Here is a tiny trained network, its code and every weight. The questions are about switching its units off for an input and a class, where a switched-off unit gives its printed mean instead of its output.

import numpy as np


def w(rows, s, z=0):
    codes = np.array(rows[::2]) - 128.0
    scale = np.full(codes.shape[1], s)
    scale[-1] = z or s
    return codes * scale


def norm(h):
    return h / np.sqrt((h * h).mean(-1, keepdims=True) + 1e-5)


def f(y):
    return np.maximum(y, 0)


def log_softmax(a):
    a = a - a.max(-1, keepdims=True)
    return a - np.log(np.exp(a).sum(-1, keepdims=True))


def net(x, mask):
    res = np.array(x, float).reshape(1, 5) / 4 @ E
    u = 0
    for l in range(3):
        y = f(norm(res) @ A[l][:, :-1].T + A[l][:, -1])
        res = res + np.where(mask[u : u + 8], y, B[l][:, -1]) @ B[l][:, :-1]
        u += 8
    return log_softmax(norm(res)[-1] @ U[:, :-1].T + U[:, -1])


A, B = {}, {}
E = w([
[6,114,185,190,210,131],'x0',
[124,142,9,30,237,107],'x1',
[107,216,207,55,116,69],'x2',
[64,152,63,124,81,141],'x3',
[129,130,128,126,129,130],'x4',
],0.0025)
A[0] = w([
[165,174,194,137,13,161,189],'0.n1',
[36,42,119,145,186,44,83],'0.n2',
[143,174,85,130,204,232,233],'0.n3',
[161,125,237,31,157,106,254],'0.n4',
[81,135,140,179,194,87,83],'0.n5',
[73,252,169,90,80,103,100],'0.n6',
[139,205,193,64,128,35,28],'0.n7',
[71,132,103,133,87,124,22],'0.n8',
],0.0041,0.0011)
B[0] = w([
[139,200,79,158,158,168,241],'0.n1',
[136,138,129,16,120,184,196],'0.n2',
[105,91,132,207,38,77,204],'0.n3',
[182,47,89,159,196,127,251],'0.n4',
[117,192,132,101,126,233,182],'0.n5',
[82,3,144,155,98,101,230],'0.n6',
[72,42,140,138,86,123,228],'0.n7',
[90,154,82,185,118,27,148],'0.n8',
],0.0032,0.0031)
A[1] = w([
[88,137,59,91,150,83,102],'1.n1',
[185,191,94,85,72,59,45],'1.n2',
[127,110,178,211,134,124,255],'1.n3',
[159,91,110,116,206,126,95],'1.n4',
[140,115,109,117,167,103,52],'1.n5',
[101,88,131,103,83,125,220],'1.n6',
[111,182,200,61,95,2,203],'1.n7',
[148,108,66,151,149,203,211],'1.n8',
],0.0062,0.00078)
B[1] = w([
[170,211,128,170,39,109,241],'1.n1',
[42,110,179,106,120,181,218],'1.n2',
[191,202,64,86,97,107,252],'1.n3',
[174,195,167,68,33,65,222],'1.n4',
[148,231,156,186,113,140,175],'1.n5',
[221,62,125,230,159,113,206],'1.n6',
[181,49,3,220,240,170,209],'1.n7',
[140,90,177,141,218,89,250],'1.n8',
],0.0037,0.0031)
A[2] = w([
[103,166,67,158,74,104,133],'2.n1',
[169,93,71,2,75,205,60],'2.n2',
[25,92,24,140,60,146,239],'2.n3',
[202,65,98,156,102,120,254],'2.n4',
[129,182,2,70,207,123,99],'2.n5',
[19,169,169,129,172,207,232],'2.n6',
[134,133,68,72,176,80,8],'2.n7',
[180,71,77,101,62,166,150],'2.n8',
],0.0048,0.00078)
B[2] = w([
[203,213,153,123,146,57,188],'2.n1',
[81,134,166,120,140,175,167],'2.n2',
[202,87,157,47,168,96,210],'2.n3',
[51,144,114,118,156,102,254],'2.n4',
[121,118,213,205,69,177,185],'2.n5',
[115,147,114,56,98,174,167],'2.n6',
[133,103,66,254,78,155,162],'2.n7',
[39,139,147,69,149,151,206],'2.n8',
],0.0053,0.0047)
U = w([
[142,223,132,242,2,122,96],'0',
[16,138,174,45,138,230,83],'1',
[88,19,70,215,206,95,51],'2',
[220,150,135,79,166,71,111],'3',
[114,168,136,114,163,97,253],'4',
],0.0082,0.0028)

Each question gives the input, the list of numbers given to net, and the class t.
The units are the neurons (one row each of A and B). Each row of codes is followed by its name. A weight is (code - 128) times the scale printed after its matrix; where a second scale follows, it is the last column's (A, B and U).
mask holds one flag per neuron, layer by layer. A switched-off neuron (its flag False) gives its mean, the last column of its row in B, instead of its output. The means were averaged over made-up inputs and are rounded, as every weight is.
A unit's drop is (log p(t) with every unit on - log p(t) with that unit switched off) / (log p(t) with every unit on - log p(t) with every unit switched off).
The circuit of an input: a set's keep is (log p(t) with only the set's units on - log p(t) with every unit switched off) / (log p(t) with every unit on - log p(t) with every unit switched off). Starting from the 12 units with the biggest drops (on a tie, the unit counted first), units are removed one at a time, each time the one whose removal leaves the highest keep (on an exact tie, the one counted first), for as long as the keep stays at least 0.8.
circuit, biggest first: the units of the circuit, biggest drop first
top k neurons: the k neurons with the biggest drops, biggest first
top k neurons in layer l: the k neurons of layer l with the biggest drops, biggest first
input [-1,3,-4,5,0], class 3: circuit, biggest first	[2.n3]
input [7,-4,-1,4,-6], class 1: circuit, biggest first	[2.n6 0.n2]
input [7,1,-2,-8,0], class 3: circuit, biggest first	[1.n4 1.n3]
input [6,6,7,-5,5], class 2: top 4 neurons in layer 0	[0.n1 0.n7 0.n6 0.n3]
input [2,-1,-6,7,7], class 3: circuit, biggest first	[2.n3 2.n1]
input [2,-6,8,4,2], class 2: circuit, biggest first	[1.n7 1.n1]
input [-3,6,8,1,2], class 2: top 2 neurons	[1.n7 0.n7]
input [7,8,4,7,1], class 0: top 2 neurons in layer 1	[1.n1 1.n2]
input [7,3,8,5,5], class 2: top 3 neurons	[1.n7 0.n6 0.n1]
input [-2,5,2,-5,-3], class 0: circuit, biggest first	[2.n3 2.n7]
input [-7,1,-6,-4,-2], class 1: circuit, biggest first	[2.n8 1.n7 2.n2]
input [-7,7,7,6,-7], class 0: top 2 neurons	[2.n5 2.n7]
input [-7,-3,8,-7,5], class 2: top 2 neurons	[1.n7 0.n7]
input [6,5,1,-1,0], class 1: circuit, biggest first	[0.n5 2.n6]
input [2,6,-6,-4,-1], class 0: top 2 neurons in layer 0	[0.n6 0.n7]
input [0,2,0,5,-4], class 3: circuit, biggest first	[2.n3]
input [5,4,3,7,5], class 3: top 2 neurons	[2.n3 1.n1]
input [0,-2,3,2,3], class 2: top 2 neurons	[0.n6 1.n6]
input [-8,8,-2,2,-2], class 0: circuit, biggest first	[2.n5 2.n7]
input [-2,-4,4,5,3], class 3: top neuron	[0.n1]
input [-5,4,6,-5,2], class 2: top 2 neurons in layer 1	[1.n7 1.n3]
input [-4,-7,8,4,-8], class 2: top 3 neurons	[1.n7 0.n6 1.n1]
input [-8,-6,-7,-7,5], class 1: top 2 neurons	[2.n8 1.n1]
input [-7,7,4,-5,3], class 0: top 4 neurons	[2.n7 2.n5 1.n5 2.n3]
input [3,-4,6,5,-5], class 2: top 2 neurons in layer 1	[1.n6 1.n7]
